[128 = 0]

[ 88 151 108 108 157  99 152 152 102 131 129 125 131 126 120 134 128 125
 114 106  98 173 115 133 135 110 124 143] => E > <32>
[102   4  96 123 167  98 149 163 105 144 121 114 135 145 122 140 136 103
 109 118  95 177 119 120 137 111 134 140] => E > <33>
[ 89 153  96 116 167  89 148 172  97 139 132 105 142 135 115 130 139 114
 111 106  90 177 122 126 131 114 122 142] => E > <32>
[ 96 142  83 120  99 123 175 159 130 145 142 135 120 110 161 118 130 131
  91 105  87 173 120 145 122 108 127 137] => Y > <24>
[ 83 142  97 118 177  93 152 177  96 136 128 120 135 145 123 129 134 100
 112 101  91 182 121 119 138 112 133 142] => E > <33>
[ 57 144  94 113 167  95 156 175  86 143 142 118 127 135 111 129 140 116
 113  94  92 190 121 121 136 104 126 145] => E > <32>
[111 143 104 116 161 109 142 165 108 133 126 115 144 141 116 127 139 104
 111 107 102 167 127 125 129 121 125 139] => E > <33>
[ 76 151  84 115 108 135 183 178 123 150 166 136 134 122 128 118 136 117
  92  77  74 183 127 153 114 123 125 131] => Y > <24>
[ 91 147  85 113 142 110 148 146 117 172 149 120 123 134 119 121 137 141
 130 127 132 161 117 134 104  98 128 128] => N > <20>
[ 99 127 101 121 100 117 171 138 120 142 137 135 111 103 146 124 119 147
 113 124  92 155 116 141 131 114 130 142] => Y > <29>
[128 150  84 114 133 106 146 152 121 158 130 120 126 121 138 125 131 134
 131 139 123 157 111 111 139 100 115 136] => N > <20>
[ 99 150  88 115 144 106 137 149 120 162 144 124 125 138 124 127 141 134
 129 128 124 158 127 116 129  93 121 125] => N > <20>

[153 146 107 151 146 106 121 156 144 115 154 117 130 152 144 124 129 139
 172 163  46 143 103 104 127 135  92 112] => J151 > P
[103 125 142  93 129 110 138 102 162 128 152 135 136 134 119 155 145 141
  89 126 103 118 149 127 123  93 127 143] => J349 > C
[107 128 149 115 125 127 137 119 112 123 137 130 156 133 135 116 115 144
 159 117 119 136 106 157 167 123 144 140] => J945 > U
[151 165 108 146 143 104 118 135 142 131 119 114 119 137 128 108 142 136
 133 144 108 144 110 128 131 127 111 107] => J151 > J
[153 133 118  98 155 103 136 125 134 129 128 119 127 149 139 142 110 129
 194 152  76 143 121 113 194 129 111 130] => J151 > J
[101 117 137 159 122 113 135 118  79 130 135 139 134 126 138 102 122 151
 168 141  90 150 130 132 138 128 141 141] => J945 > U
[144 123 144  84 128  86 144 104  90  93 135 131 146 127 122 177 131 153
  98 125 173 133 193 124 119 111  97 146] => J349 > Z
[155 138 119  96 151 109 121 165 164 131 133 132 143 134 112 138 143 132
 163 147  55 116 123 118 127 113  85 115] => J151 > J
[117 124 141 106 108 115 151 102  97 116 132 117 126 121 146 121 127 156
 128 114 117 121 138 132 128 116 146 142] => J945 > U
[171 127 130 138 139 110 124 140 131 113 125 126 134 146 135 139 129 117
 160 147 116 134 123 113 129 148 116 129] => J151 > J
[ 97 124 142 135 120 136 133 124  91 134 137 147 129  87 154 112 113 144
 143 129 104 154 107 139 147 121 135 125] => J945 > U
[136 125 133 100 136  87 127 101 119 135 126 134 128 136 101 162 132 142
 115 124 128 117 167 120 139 123 112 141] => J349 > Z
[126 134 158 107 134  92 144 113 141 120 171 116 145 152 118 154 142 141
  26 130 170 131 167 129 124 117 109 121] => J349 > Z
[135 131 129 131 119 119 138 133 149 131 133 120 146 133 142 168 143 135
 146 140 109 138 133 125 136 141 116 130] => J151 > J
[116 125 167  38 129  94 143 110 202 109 130 117 137 121 123 179 123  86
  35 120 143 125 137 119 131 117  90 144] => J349 > C
[ 98 135 145 158 134 119 152 120  84 127 142 134 137 129 133 144 128 147
 144 140 131 134 122 145 139 122 126 132] => J945 > G
[117 125 154 117 133  90 133 111 178 132 143 130 138 132 114 171 118 142
  49 115 130  98 150 141 129 118 124 130] => J349 > C
[ 90  94 148 150 129 105 139 103  85 123 169 146 116 128 135 114 139 144
 196 146 102 142 134 136 126 134 149 133] => J945 > U
[146 147 102 120 142 116 127 132 156 114 143 129 136 139 128 134 123 136
 140 154  98 133 116 125 130 126 110 113] => J151 > P
[ 85 129 136 117 137 120 178  98 131 118 142 144 122 135 148 104 129 153
 157 142  97 159  98 114 127 126 129 115] => J945 > U
[153 111 151 131 125  89 131 100  60 145 147 123 160 118  99 154 136 150
 147 118 116 120 163 115 120 126 128 162] => J349 > Z
[165 138 108 128 140 121 122 130 153 118 130 125 137 142 142 136 126 151
 174 144  58 130  98 115 129 121 112 115] => J151 > J
[124 115 164 152 133  93 124 135 129 122 130 126 144 126 136 125 117 150
 108 127 119 146 111 128 123 123 149 150] => J945 > G
[113 120 151 125 135  98 114 102 128 132 139 126 100 137 112 145 136 144
  94 123 133 143 155 126 132 130 108 138] => J349 > Z
[ 97 115 182 157 126 111 141 109 100 159 147 129 142 136 140 104 114 142
 184 146  70 136  96 126 118 120 123 135] => J945 > U
[124 129 153 116 135 117 129 123 156 134 134 140 128 128 131 139 126 120
 164 139  92 133 104 133 124 129 149 132] => J945 > U
[117 128 141 113 140  94 124 116 102 104 127 129 133 142 117 169 129 162
  94 126 137 132 165 102 132 115 104 140] => J349 > Z
[104 125 153 143 133 114 153  88  89 127 151 112 128 123 134 131 128 177
 145 119 103 150 136 143 120 144 135 147] => J945 > G
[166 159 124 137 130  97 128 143 134 121 138 122 135 138 136 128 129 137
 198 148  55 139 116 105 134 129  90 120] => J151 > P
[123 126 142 118 134  90 130 116 117 131 139 140 139 141 115 138 117 128
  63 129 134 135 178 150 127 123 116 118] => J349 > Z
[118 124 147  82 139  86 133 124 131 117 142 126 141 130 122 160 118 148
  72 102 154 158 181 137 129 114  95 144] => J349 > Z
[111 137 153 126 128 104 149 117  84  65 116 121 125 133 131 134 121 158
 119 112 148 202 140 125 124 134 145 135] => J945 > G
[148 140 136 127 145 113 112 141 149 115 124 115 196 141 129 118 127 134
 157 154  61 143 121 116 128 135  94 124] => J151 > P

[109 129 139 121 131 131 124 140 117 111 142 115 129 133 110 146 146 124
 110 129 143 116 125 135 144 107 107 145] => Q > J411
[123 143 145 113 144 148 146 149 123 125 129 124 120 140 125 164 137 144
 122 144 143 119 136 130 150 129  97 140] => Q > J772
[107 131 117 124 116 115 136 148 117 136 124 112 120 117 132 130 119 119
 111 113 150 140 138 141 139 131 128 167] => B > J51
[121 139 147 113 127 139 148 158 123 126 124 107 121 151 127 155 140 135
 110 126 137 119 137 122 135 116 100 117] => Q > J772
[112 130 138 116 142 128 159 156 102 123 137 121 110 129 108 157 140 135
 108 145 145 131 138 144 153  94 128 159] => Q > J411
[131 126 116 143 115 111 149 140 121 127 137 117 131 123 120 122 119 120
 116 128 140 141 144 139 132 152 129 170] => W > J739
[122 133 142 121 143 132 143 134 119 124 137 119 115 132 113 161 134 143
 115 138 134 126 140 132 136 100 124 118] => Q > J411
[107 130 147 132 135 120 181 120 108 131 142 128 105 136 127 128 126 148
 114 133 156 127 141 126 147 115 145 164] => R > J196
[104 135 115 135 118 118 130 133 125 132 134 118 128 118 118 113 122 120
 113 123 146 129 132 137 134 121 120 164] => B > J51
[ 97 132 115 130 126 123 134 149 111 122 141 121 121 141 120 121 126 124
 116 136 144 125 132 139 152 114 118 170] => B > J983
[136 119 110 128 125 122 135 162 119 131 128 128 126 122 140 126 118 102
 121 123 124 151 138 139 138 151 130 166] => W > J916
[126 131 108 130 122 114 157 154 110 129 129 130 119 127 131 124 113 122
 113 125 130 155 141 138 141 129 131 168] => W > J739
[129 133 131 102 131 133 149 133 119 128 129 125 106 127 128 165 140 131
 111 130 134 139 135 135 133 105 107 123] => Q > J500
[117 122 128 131 132 119 172 156 117 134 130 113 113 137 128 131 117 132
 125 134 136 129 149 134 140 123 154 147] => R > J196
[ 94 143 102 133 116 122 130 153 118 131 142 124 131 134 126 110 120 117
 121 121 146 127 130 152 152 118 113 183] => B > J51
[123 114 126 138 121 114 165 142 123 136 129 115 121 124 129 128 124 125
 120 131 149 139 154 139 137 141 146 165] => R > J196
[120 120 136 127 114 116 172 120 115 134 136 132 118 125 132 119 125 122
 111 122 144 141 133 117 130 128 136 158] => R > J75
[127 138 139 108 142 146 156 154 122 130 119 117 121 137 130 160 121 141
 121 134 129 133 142 132 131 123 123 111] => Q > J500
[109 145 136 117 141 137 141 158 121 128 130 115 119 132 124 149 143 135
 124 133 145 116 128 143 146 117 111 141] => Q > J411
[119 136 119 132 119 127 151 153 120 130 133 127 129 129 134 118 117 123
 115 123 139 145 136 132 138 159 121 167] => W > J739
